Each row comes from the steps of one walk. Every step used is in the known rows, and no mark comes twice. Write the walk behind each row, first mark first.
Known rows
gevo tupi fozip davoz mefot somuleg: [-151  132   82  -58   60  -76  -14 -167   59   53   36  -94   59 -105
 -107   43  -64   67  227   -8  490  -22 -114   50 -145   30   -5   87
  -19   72   31  -61 -130   47 -101  190   47  -53 -111   65 -203   23
   37   72  216  282   16   37   -4  -80   23 -221   29 -176 -163   73
  -69  -66   -3   32    3]
davoz ladeb mefot gevo meni minu tupi vepamev: [ -12   16 -113  230 -126 -235  -12  -52   -1  322   26 -109  136  -39
  -14  -43  204  236 -510  112  505  -62  -65  139 -183  -10  -76  115
 -162   35   -5  -48  -35   27  -21   58  -10  129 -127   27   69   30
 -134   -1  -24  171  -45   16   12   61  -48 -447  -52   66  182   93
  -55 -475 -257   11  217]
fozip somuleg ladeb tupi minu mefot gevo vepamev: [  72   -9  138  -72   62   -5 -120  -85   28  247   51 -101   99  -54
  150   20  -15   50   76  123  105 -198 -142  214 -322  120    9   32
   -6   39   29  -88  -73   88   85  -11   84 -127 -527 -175   25   -8
  -73  156   16  102 -105   86 -183  -88  -10 -112 -172  -33  -68   26
  -17 -387 -172   42    3]
davoz tupi fozip minu mefot gevo gakig: [  32  217 -119  -78  -34 -105   18 -123  -36  225   39 -185  -96  101
 -138   14   12   -7  166   92  281   38   72  133 -386  153  -18  109
 -222   -6  -44   45   12    7   63  225   41  -35 -120  129 -176   -2
   84  128  -81  372  -26   33    4    6  -36 -238  -75  -44  -57   34
  -29 -107 -168   91  -56]
mefot somuleg gevo meni: [  57  -66  -82  -60   -8 -119   27  -80   74  229   46 -218   51   33
   24   39   85  121  -66   46  265  138 -138   84 -158  -46   -4  121
  -60   36  -28  179 -127   99   59  110   70   78 -195  -24    3 -118
  -19   65  -37  153  -23   22 -181 -160   30  168 -109   12   -1   84
  -58 -135 -152  -72   29]
tupi fozip somuleg ladeb vepamev: [   6  156  164   58  111 -107  -61 -131   60   68  -26 -112  176 -117
 -141   22  -70   52 -182  150  328 -149 -232   21 -208   -1  -66  147
  -88   42   18  -27 -233   -6 -101   37  -20   -1  -90 -217  -42  160
  -71 -128   45  257  -66  -92 -286   65    9   88   20  -63  -13   34
 -112 -426 -220   18  -17]
gevo vepamev ladeb mefot davoz gakig: [ -66   87   87 -112  -70  -50  -24  -72   27  130   15   24  133  -34
  -64  -38  224   74  166  128  428 -117 -114  -11 -204   54   37   24
   31  116   65   74  138   43   76   96   95   19 -171   37 -199  120
   -8  -49  148  227  -49  136  -67 -121   29 -126 -104   -1   21  215
  -69  -91 -215   21   92]
meni mefot gevo vepamev tupi: [  71  -49  134 -109  -89  -76 -104 -207   76   19   15 -140   40   94
 -133   48  111   10  284  159  109  -67  -71  188 -274  -25  -53   38
   46  -71  -61    5 -107   16  197   43   22  -99 -371 -179 -132   67
 -150  332  140  173   71   35 -233  -38    7 -446 -290   62  -57  -40
  -40 -222 -130   -2   47]
ladeb mefot somuleg fozip minu tupi davoz vepamev: [-116  -17  -90  108  -69  -95  -30  -62   18   88   18   26  206  -76
 -129  -25  176  125 -185   28  682 -118   -2  132 -242  -38   21   62
  -69   55   35  107  -87  170 -176   99  -64   16   23  115   60   96
   -9   85   14  127  -32   25   33   73   45 -316    9  -45 -133  207
  -75 -191 -150   44  153]
vepamev fozip tupi davoz meni mefot somuleg ladeb: [ -73   66   -1  126  174  -24  -86 -198  188   89   -1 -207  141   19
   90   53  -26   42   82    1  262 -220 -114  163 -173  105  -71  142
  -59   87    2  -36 -263  106  -76   62   47  -43 -192 -235  -91   24
   60  277   66  203   -3   12  -94  -33  104  -96  -99  -29  -37   32
  -84 -403 -321   -1  232]
meni mefot somuleg gevo vepamev davoz: [  75  -32  -92   56  -95  -22 -129 -153   10   88   48  -45   18   43
  -42   42   37   30  396   96  247   67 -157  174 -204  137  -19   30
   53  -45  -14   74 -183   93   99  119  139  -30 -251 -114   11   23
 -145  272   90   89  -22  -79 -100  -49   -7 -653 -251   65  -38  -51
  -96 -188 -119   23    6]
tupi fozip davoz gakig mefot somuleg gevo vepamev ladeb: [  12  140   76 -170   28 -166  -69  -96   49  -86  101  -24   85   47
  333  -38   73   33  188   89   66 -195  -89  -48 -233   53  -87  111
   89   77  -24  -80  -92   70  121   74   59  -75 -348  -80  -57   48
 -143  145   80  225  -22   43 -172 -167    2 -347 -181   10   23   72
  -17 -336 -237   67  167]
vepamev ladeb tupi fozip minu mefot: [-105  175  -81 -238  -36 -123   -4  -49  -43  161   53   -3  183   75
  132  -19  -73   36  -62   85  187 -290  -54  -90 -215  107   39   79
    3   38   -3 -208 -110  220  -27  127  -90  -68  143  -47 -207  -37
 -244  170 -103  269   43  -15 -123  -49    5 -135   61  -85  -31   32
 -108 -278 -116   75  125]
meni minu mefot somuleg fozip davoz gakig: [-157  191  110  -28 -124  -65  -52  -83   81   29   -6   36   89   22
  -79    2   37   45    1   45  502 -112 -159 -137 -243   34  -14    3
 -157    1   45  -14 -142   89   23  174   69  -75  107   26  -43   57
 -139  -33  126  289  -77  130   43   -7   61 -192  117  -89 -118  268
 -123 -261 -140   79  139]
ladeb vepamev tupi minu mefot: [-112  -44   56 -145  -22  -81  -45 -108   18  215   14   -4  161  -34
  101   25    2  139 -195   66  171 -101 -193  -30 -177  -20   -2   49
   60  -50   -6 -118 -126  113  -17   69  -52  -32 -146  -65 -125   15
 -107  149  -84  180   59  -84 -137  -21   -9   32   14  -48   37  125
  -89 -285  -38   -4   38]
meni davoz vepamev tupi minu mefot gevo somuleg: [   1  -40  -68  -85   54    5  -34 -148    6  318   43 -172   78  -52
 -117   23   40  107   14   99  443  -16 -326  175 -265  -24  -32   61
   40  -48  -54  -71  -49   80    2  261   73  -93 -164   16 -191   14
   43   79  -13  142  -47   -3  -55  -77   44 -220 -111   15  -35   69
  -19 -314 -147    9  -51]
gakig mefot gevo tupi davoz ladeb: [ -49 -148  -42   84   41 -235   16 -135  108  353   61  -42  190  110
   -3  -30  321   16    5   27  656 -120   -4  109 -200   42  -72  117
  -59   88   11  127   71  -85  -49  114  -19   -9 -100  -62 -112   38
  144  103  -34  193  -48  232  -10   12  -26   61  -12   -8  -11  245
  -51 -171 -178  -28  116]
meni mefot somuleg ladeb vepamev tupi: [  -8   -5  148   25    9 -126  -72 -217  144  -46  -29 -182  157   24
 -148   40    3   55  -41  141  165 -153 -189  116 -149  -75  -94  140
   48  -81  -44   15 -265   13   68  111  -10  -38 -220 -210 -177  187
 -129  237  138  286   88  -45 -350   21   44 -131 -157    0   -7   13
  -85 -349 -240  -28   58]
vepamev davoz meni minu tupi fozip somuleg ladeb mefot: [ -49  189   14  187  -14  -39  -87 -123   90  -32  -17 -102  287  -14
   65   16   51   60 -130   24  294  -91 -289  210 -235  136    9  201
 -108   31  -32   25 -242  157 -161  -73  -30   97  129  -74   32  113
  -75  123  -32  316  -62   -1 -194   47   62   77  -42   -1   68   45
  -97 -504 -293   96  182]
gakig mefot somuleg ladeb tupi davoz vepamev: [ -61 -110   -3   58   38  -46  -12 -105  115  110   35  -50  199  -98
   23  -19  195   85 -198   16  524 -148   -9  181 -186  -11    5   76
  -57   46   58   58  -43   74 -243   40  -65  -34  -65   32   58  110
   18  122   27  124   21  119  -60   48   23 -133  -16 -149  -92  248
  -43 -220 -175   53   10]
ladeb mefot somuleg gevo tupi fozip minu: [ -51  290 -308 -210  -18 -268  -62  -95   27  140   51 -107  102  119
 -193   -3  -88  -11  -59   79  798  -96  -56 -110 -197   13  -19  165
 -152   51   -4   26  -94   74 -123  206   16  -87  258  -89 -197  -33
  -36   40  -26  345    1   -4 -176  -71  -50 -371   30  -92  -77  -41
 -103 -291 -140   62  101]
gakig mefot davoz meni minu tupi fozip: [-105  193 -251 -181 -103 -110    3 -169  -38  -34   -5 -206   11   34
   48   26  122   75  123   61  354   30  -70   40 -238   56   14   56
  -95  126  -70  -40  -96  -34 -154  -24  -79  161  211  292 -185   38
   13   18  -22  194   51  -33    8   33   -7 -212   55  -51   46  -14
 -147 -311 -102   80  102]
meni minu tupi davoz vepamev fozip somuleg: [ -94   33  208    6  -71 -129 -114 -175   89  198   14   16   84  -92
 -236   87   69  146  413  158  494  -80 -170  109 -240   -7   18   59
 -103   54   -5 -120 -269  266 -119   27  -98   79  278 -189  197  -31
 -113  113  142   79  -17  108  -34   37   24 -519   24   87 -142   99
 -112  -47  -72   81  285]
gevo vepamev ladeb tupi fozip somuleg mefot davoz gakig: [-101  205  179 -139 -117 -104  -21 -166   69  157   25  -58  -33  -40
  -40  -16  163   94  167   78  595 -138 -160   11 -258   96   32    9
  -69  175   43   18   10   81   30   79    9   33   15  -28 -131  101
  -68  -59  183  266  -51  214  -78 -110    6 -233  -23  -18  -22  167
 -116 -117 -190   56  103]
minu tupi fozip davoz: [-127  304    0    4  -84 -155  -62 -115  -65  -99   27   -1  -42   86
  -85   19  -33   20  -15   81  608   41  -66 -127 -240  187   -4   80
 -147   51  -53 -103 -254   73  -40   40  -28   33  159  -20   57  -42
 -257   43   58  240   50  -65    2   51  -47 -286   96  -17 -150   45
 -146 -180   17   96   83]
tupi fozip davoz mefot: [-183  220  116  -50  -56   10  -19 -129  -49  -24   45   26   18  -85
  -85   42   58   68  -47   -9  669   13   -8 -149 -228   87   20   14
 -183   45  -21 -109  -68   32 -157   61  -54  -15  104   -7 -138   37
  -85    5  101  260   34   -7   89   -7  -16 -420  149  -98 -147  121
 -113 -134   40   91   18]
somuleg mefot gevo meni davoz vepamev: [  27  -56  -96  -29 -165   79    5  -90   80  263   21  -66   22  -27
   28    8  223   86  -35   65  697   77  -57  197 -290  -82    8  -30
 -188  -61  -15   72   58  108 -134  190  -43   71   99   51 -148   79
   -5  -24   30  264   -6   76  -91   36   94 -249   34   71  -65  209
  -71  -67 -117  -41   54]
minu tupi davoz vepamev gevo somuleg ladeb: [ -20  -42  -43  114  147  -83  -63 -139   68   27   67 -132  137   -4
   11  -32   29   65 -109   55  239 -101 -174  108 -157  147  -91   85
  116   91  -76   61 -131   67  -82  168   19   87   -2   39   71   68
   48  157  -52  173 -161  -52  -69  -70   64  153 -123   71   34  113
  -46 -377 -350  -15   90]
gevo gakig mefot davoz: [  23  152 -176 -130 -115  -12   68 -119   -9  145  -18 -150 -360  -28
 -139    9  215   39  463  142  145  148   82   16 -177   72   16  101
  -63  108    9    5   31  -71  -13  169   67  107  -35  160 -303   51
  207   -3   36   74   42  -41  -97    9  -71  103  -22    9   -8   93
  -46   51 -126   -1  -47]
minu mefot davoz vepamev ladeb tupi fozip somuleg: [ -79  201  303 -126    1  -80  -20 -182   54  146   14  -39   18 -104
 -105   49   35  126  482   73  418 -228 -180  183 -248  112   30   76
  -35  117   52 -170 -218  182  -93  -20 -139   44  129 -112   29  -45
 -260   39  142  185   40  149  -93   19   24 -304   26  -90 -109   55
 -121  -33  -86  117   27]
fozip davoz meni minu: [ -81  -45 -319    9 -155  -38  -70  -85   73   46   -5  -52  254  220
  148   86  136   -6   69  129  409   99  -31 -118 -232    9   -9   37
 -166 -105  -26 -106  -80   61  -47   87   -8  153  347   88 -234   63
   -5   37  -45  272   32   29   29   32   64 -147   40  -59  -57   95
 -110 -447  -25   38  201]
meni mefot davoz vepamev fozip tupi minu: [-121  101  -92 -185  -64  -60 -131 -197  121  208   16   63  -86  -16
  -81   78  142  163   82   78  866  -19  -46  -40 -192  -12  -60   20
 -143    7   43  -89 -108   95  -91   48   -5   -3   38 -283  -78 -105
   29  146   32   56   91  -28  -12  -46  -29 -580   58   26  -32  110
 -104  -16  -68   35  224]
gevo gakig mefot somuleg ladeb: [  32  164   -2   47  140  -45    1 -137  154  -57    7 -191  -42 -110
  132   -9  -70   -2   47   31 -169  -55  -60  115 -158  127 -107  176
  -57  104  -16   28 -178   15 -144  149   64  -58 -199   -7  -53   91
  188  109   56  221  -50  -35 -213  -30   36  324  -68  -57   33   71
  -24 -342 -329    8   24]
gakig mefot gevo somuleg ladeb tupi fozip: [ -21  263  -39 -167  104  -69  -10 -203   47  -16   32 -306   55  -55
   15  -27  -16    4 -237   23  340 -155 -226  131 -223  105  -21  197
  -83  110  -14   15 -135  -65 -152  -19  -67  -83   48  -38  -74   16
  -44   52  -40  242   23    9 -228   -3  -43  -68  -16 -186   33  -35
  -96 -453 -250  146  -86]
fozip tupi davoz ladeb mefot somuleg gevo meni: [  18  -98  -53   33  -20 -197   -4  -77  142  285   46 -163  146  112
    6   30  193  149 -131   -6  525   65 -142  154 -203  -64  -24  160
 -144   34  -27  201 -152  112   92   80   70   61 -286 -115   32 -103
  -23  155  -81  181  -17  119 -160 -147   43  176  -95   -1   22  172
  -45 -192 -210  -69   88]
vepamev fozip davoz tupi: [-125   88   55   -2  -29 -241 -102 -159   50   -9   62  -50  179  188
  -99   45   58   17    5   69  740   17  -61  -93 -326  139    2   50
  -20  -31    9   46 -156   71  -11   81   26   34  199  -70   72  -55
  -84  126   52  290   54   49  -77  -80  -33 -704   94   22 -182  154
 -146   37  -18  106  270]
mefot gevo vepamev davoz meni minu tupi fozip: [ -57  154 -220 -126  -90 -107  -64 -177  -49  -37   22 -195  115   70
   45   34   51   41  138   78  425   18 -125  129 -296  119    2   34
  -61   70  -72   25  -93   14  -58  -21  -44  106   43  215 -106   37
  -76  132  -18  204   10  -18   11    9   16 -512  -60  -24    6  -82
 -141 -357 -125  102   86]
gevo meni davoz gakig mefot somuleg: [   2   31   63 -149  -43  -38   38 -119  158  101  -15 -129  -14 -164
   84   29   70   37   87   11  -18   38 -244   90 -126 -147  -11  104
 -107   59   28   16 -100   40  -89  195   94 -118 -243   78 -238   52
  112    0  193  239   30   88 -131  -57   24   86   28 -128   25  176
  -13  -59 -105    5   57]
ladeb tupi minu mefot gevo: [ -42   54    6 -147   15   26   16  -82   28  299   35 -217    7  -57
  149   10   30   78 -147   36   73 -130 -196   82 -190   43   35  124
  -42  -16   45  -82  -72   37  -66    5  -13 -105 -307   -1 -136   -5
  -73  217  -20  136  -35   16 -103   12   -7   29   -2  -48 -111   57
  -74 -308 -176   25    1]
fozip davoz mefot somuleg ladeb vepamev tupi minu: [-133   59   60  -36   18 -138 -114 -180  126    5   19  -32   68 -101
   76   55  -31  131 -391   40  655  -45 -222 -124 -114   -7  -89  116
  -58  -60   14   24 -170   52  -94  107   -2  -52 -216 -231 -117   82
   18  143   63  240   93  -18 -177  -46  -23 -381   34  -56  -25  116
  -68 -313 -120   39   99]
ladeb mefot davoz meni minu: [ -71  -71 -398  -36 -156    3  -34  -88   68  135  -27 -142  232  167
  103   60  224   45  198  138  340   76  -54   -1 -199  -20   35   66
  -82  -54    8  -33   20   22  -52   69    4  228  277  187 -361  108
  118   28  -56  237   22   15  -31   13   81  -34  -26  -46   13   66
 -111 -431 -117    1  168]
meni minu tupi davoz ladeb vepamev fozip somuleg gevo gakig: [  -3    2  -73  173  -90 -192  -85 -125   36  274   34 -130    0  101
 -147   45  109  143  204  141  399   92  -17  119 -331   42  -65  166
 -291   -2 -121   64 -223   68  125  208   27  131   27   -6  140   40
   78   73  -48  249  -51   70  -17   45  -59 -139 -115   93   28  140
  -56 -315 -203   41   71]
tupi vepamev fozip davoz ladeb mefot somuleg: [ -93   91   67  118    7 -160  -45  -90  133  144   35  -83  235  -75
  -77  -25   26  118    3   54  328 -159 -244  158 -152  -47  -24  247
  -49   35   89    5 -197   85   -5  175   42  -25 -220  -88   13   40
  -71   84  136  283   36  -18 -213  -29   19 -159  -55  -99  -26   73
  -70 -311 -177   29  155]
gakig mefot gevo tupi: [  59   41  -89 -151   65 -128   21 -170   67  267   28 -229  -11   75
 -141    4  132  -55  113   99  407   38  -59  128 -174  -19  -38  133
   62   40  -20   23   54 -107  -71  101   65  -71    6   15 -259    8
  150   90   28  180  -96   89 -173  -33  -78  234  -63  -31  -55   93
   -5  -50 -129  -14   23]
gevo tupi davoz mefot somuleg ladeb vepamev fozip minu: [-116  141 -205 -111   38 -239 -116 -101   47  218   55  -86  203   38
 -196   24 -120   12 -213  176  879 -232  -78 -208 -152  -26    0  162
  -76   39   20    1  -98  190  -73  285   30  -87  179 -303 -249   48
   56  153  -17  243   -3    8 -226 -105  -30 -574   69  -13 -131   24
  -81 -258 -214   56  322]
gevo somuleg ladeb mefot davoz meni minu: [ -54  -57 -424   27  -62   -3  -51 -104   72  145  -15 -182  260  159
  101   49  175   49  120  142  401   36 -112   40 -210   37    4   80
  -48  -31  -17  -29    0   32  -58  120   50  221  266  151 -338  113
  178   13  -96  239  -33   18  -49  -37  103   29  -63  -33   47   57
  -90 -552 -210    4  159]

Write each row's walk
[ -63   78 -121  -53  -56   27   41 -123   15  103   -9 -304   30   67
   46  130  237   85  380  -14  440   79  -50   90 -364    8   61   85
 -122  170  -40   48  -89   27  -50   41  -31  187  -28  300 -190    9
  101  -24  -24   70  101   85   12  -36  -14    1   27  -59  -55  109
  -93 -171  -67   57   91]  minu tupi fozip somuleg gevo gakig mefot davoz meni
[-115  131   89  -10  -87 -104    9  -66    9  162    7  -15  105  -78
  -84  -48  232  157  -45   94  512 -129 -123  -21 -165   53   18   54
   -1  146   54   40   88   58   19   91   51   65 -118   95 -129  118
  -70  -55  155  202  -30  122   10  -64    5 -238  -45   32   66  235
  -86 -125 -254   28  155]  minu tupi vepamev ladeb mefot davoz gakig
[  68  -84  -30 -120 -122 -191   42 -118   86  248   63 -181  -99   78
  -19    4  267  111 -105   55  377   75 -111   63 -112  -74   -7   68
   15   22   30  161   53  -27   77  114   17  216 -108   46 -120 -104
  -94  117  -83  246  -25   26 -132 -114  -33 -190  -28   24  116  133
  -23  118 -178  -25  159]  gakig mefot davoz tupi vepamev gevo meni
[ -21   47    3  125   57  -62  -87  -99  126   37   27  -56  270   18
  -87  -47  127   64 -260   25  339  -97 -240  185 -205   10  -42  202
  -18    7  -25   52 -140   77  -78   51   23   12  -36 -101   23  108
   -7  153  -85  284 -109  -79 -203  -19   50  286 -118  -28   72  142
  -24 -445 -320   21   77]  fozip tupi davoz vepamev gevo somuleg ladeb mefot
[  10  231 -120  -12  209  -73  -33 -124   27  132   53 -228   72  -18
  -26  -24 -129   12 -142   82  323 -187 -182   54 -236  210  -83  128
  -15   95  -48  -32 -119   60 -120  177   66  -88  -62 -100  -86   27
   57   86  -90  204 -143  -39 -155  -99   65   18  -70   10  -22  -25
  -66 -553 -388   29   17]  tupi fozip minu mefot gevo somuleg ladeb
[ -46   50   -2 -127  -93 -117  -71 -187  134  113   29  -40 -169  -75
  -32   70  171  180   71   37  663   76  -76   12 -208  -24  -77   64
 -141  -24  -10   63 -102   42 -135   97  -35   23  -67  -73   26    1
   66  124   33  115  105   80 -100  -28  -57 -454  -12   23  -11  174
  -48 -102 -113   49   41]  fozip somuleg gevo gakig mefot davoz vepamev tupi minu
[   2   29  -11    0 -142  -55  -44 -148  125    9   25  -69  -79   91
 -216   -2  161   38  349   26  190   87   16  220 -282  -52  -68  147
 -122  -39  -20  170  -89   19  156  263  -19  101  -47  176  -45   53
   48  219  -30  351  -40  -56  -21   65    6   21 -135  -77    5  164
    7   11 -187   50   -6]  ladeb mefot somuleg fozip tupi davoz vepamev gevo gakig
[ -78   31 -141 -205 -106  -50  -43  -20  -15  346   49   13  170   75
   15   20  -22   75   28  141  464 -187  -61  -48 -255   -1   75    2
  -64  -29  -17 -138  -56  305  -16  253  -29  -15  202  -91 -183  -72
 -160  161 -123  210   34   11 -134  -82   51 -296   96   48  -67  124
  -97 -128  -99   16  234]  gevo meni davoz vepamev fozip minu mefot
[   5  137  -56 -119  -88   -7   35 -115   41  160   29  -94 -194  -82
 -238   22  265  145  508   85  633    7   97  172 -297   -5    1   -1
 -156   83   25   24   -6  -30 -216  121  -21  117   55  221   13   62
   33  -57   70   87    8   78  -50   15    4 -287   19  -17 -117  179
  -83   -2 -152   31  -93]  tupi fozip somuleg gevo gakig mefot davoz vepamev
[ -30   20  -88  -11   65 -200    3 -111   39  248   73 -111  235  107
  262  -37  135   95  -66  112  345 -231  -31   23 -156   43 -110  143
  184   29   19 -165   83   81   74  113  -43   65  -80  -54 -264   29
 -108  150  -55  235  -14   45  -44  -63   13 -420 -153   15  128   62
   -9 -368 -271   29  276]  davoz meni minu mefot gevo tupi vepamev ladeb
[ -29  -26 -138 -132  -38  -83   35  -66   34  144   85  -16   84   89
  260  -42  239  147  320  151  298 -189   64   47 -155   77  -38   30
  174   10    8  -66   53  157   15  133  -35  198    7   91 -180   53
 -106  190  -30  172  -27   73 -105 -127  122 -220 -121  123   -8  152
  -60 -128 -313  -32  197]  somuleg gevo meni minu mefot davoz vepamev ladeb
[ -42 -111   74  -72  -15    2  -76 -101   71   18   63 -112  271   -1
  397  -11   56   74  -46   65   65 -217 -149  116 -181   45    6  147
  111    8   -7  -73 -113  175  165   94  -29  -48 -189  -98 -159   61
 -136  216  116  214   80  116 -230  -93   -9 -191 -158  -78   20  113
  -32 -296 -174   74  109]  meni davoz mefot somuleg gevo vepamev ladeb tupi
[ -88   51 -126 -138  -88 -163  -57  -38  -16  394   52  -42  175  101
   19   15  -37  105 -148  108  557 -185  -84  -72 -267   23   49   28
  -72  -21   -3 -134  -62  263   21  237   -5  -24  137 -134 -162 -101
 -165  150 -138  247   47   13 -100  -88    3 -584  104   38    0  109
 -100 -181 -110   40  286]  gevo meni davoz tupi vepamev fozip minu mefot
[ -91   19  103   69  -80  -76  -13 -110  133    5   28  -76  200   42
  119  -11  139   29 -163   21  366 -234 -128   97 -218   57  -13  183
  -92   27   56   29 -233   62   46  111  -66  -39   71  -84   20   18
 -151   87   76  199   72  181 -238   31  -42  144   90 -162  -84  218
  -97 -239 -147  106  108]  gakig mefot somuleg fozip davoz ladeb tupi
[ -20  126  161   26  116   -4  -97 -145  161  255   30 -137   15 -104
  107   48  -53  114   81   65  504 -210 -226  154 -234  149  -39   82
 -119   49    2  -30 -191  224 -158   74  -14    9  -27 -312   89  -40
  -26  163   -1  175  -77  133 -193  -49  104 -229   36  119  -56  125
  -81 -272 -355   34  223]  tupi minu mefot gevo meni davoz vepamev fozip somuleg ladeb
[ -72   39 -345   93  -59 -108 -114 -106  118  190   21 -209  292  240
   99   46  114   31 -137  133  744  -61 -107    0 -236   16  -26  142
 -152  -97   -8  -74  -54   37  -57   86   37  140  268  -38 -188   69
    6  129 -112  316  -28   82  -87    1   47 -336  -11  -28   -7   73
  -80 -640 -240   68  303]  somuleg ladeb mefot gevo tupi vepamev fozip davoz meni minu
[ -75  198   64  141 -133  -64  -63 -132   68   38    8 -107 -130   74
  -79    5   20   59 -136   24  538 -132 -173    6 -160   29  -24  162
 -124  -49   69  -18 -342   83  149  155   29   12   31 -196    4  -83
 -305  121   62  269  -14  -43  -96   77  -15 -336   47  -83 -131   82
  -93 -228 -138   91  194]  ladeb tupi vepamev gevo meni mefot somuleg fozip davoz
[-109  -56   73  -84   14   19  -80 -100   72  379   37  -23  178  -75
  260   31   -5  177 -214   39  475 -220 -245  129 -209   79   58   38
  -42  -13   21 -123 -130  274  -83   78  -55   12   31 -188   -1  -98
 -117  148 -114  187   26  107 -135  -58   31  -69   83  -30   31  211
  -77 -225 -133   58  158]  gevo meni davoz vepamev fozip somuleg ladeb tupi minu mefot
[-111   47  186   29   86 -180  -83 -159  128  313   22  -84  232  -11
 -192   -7  135   41 -150   39  821 -153 -242   44 -197   36   13  114
  -89  109   30  131   25   70  -65   40   58 -107  -50 -201  -21   63
   55   89   75  271 -119  276    5  -49    3 -197  -48  -31  -35  267
  -52 -204 -261   66  177]  vepamev fozip somuleg ladeb mefot gevo tupi davoz gakig
[-131  -12  -53  -26   49   26  -95 -144  123  126   22  -67  109 -173
  357   23  -26  123 -496  -33  505  -77 -229  -16  -87   94  -24  126
 -102    9   48    6  -91  106 -166   78  -25  -60  -57 -184 -130    7
  116   77   36  221   71   57  -99  -22  -31 -178   69 -117   53  160
  -67 -326 -141   75   89]  meni davoz mefot somuleg ladeb tupi minu
[  22  -23  -11  -56  -37  -49  -92  -62  -69  177   62  -61   81  -40
    8   21   85   32    5  122  332  -74   17   68 -319   51   26   -7
  -67   69  -21  -17   42   65   69   54   88 -114 -485  -37 -127   62
   32  156   61   88  -94   58   -9  -82  -31 -453 -146   20 -122   25
  -10 -275 -104   26   79]  fozip minu tupi davoz mefot gevo vepamev
[ -81   96   27   35   46 -106 -109 -186   87  245   45 -233  136  -85
 -100   -8  -27  151 -223  136  446 -270 -185   96 -131  -12  -19  213
  -15   57   58  -83 -189  113    5   89  -38  -20   38 -340   76  -52
 -151  169   53  132   88  -70 -226  -13  -63 -729  -95  -22   62  -34
 -105 -381 -258  101  284]  meni mefot somuleg ladeb tupi vepamev fozip
[ -93  174   -4   70  -56 -228  -11 -149   86  191   82  -36   70  188
  -38  -27  172   10   49   38  911 -122  -29   37 -297  152  -81   96
 -189   56   -9   39  -80  -57  -33  156  -40   48  128  -83  -12   18
  -95   25   17  356  -41  168  -96   -7   -3  -83   92   16 -118  149
 -138 -240 -147   14  116]  somuleg mefot gevo tupi fozip davoz ladeb
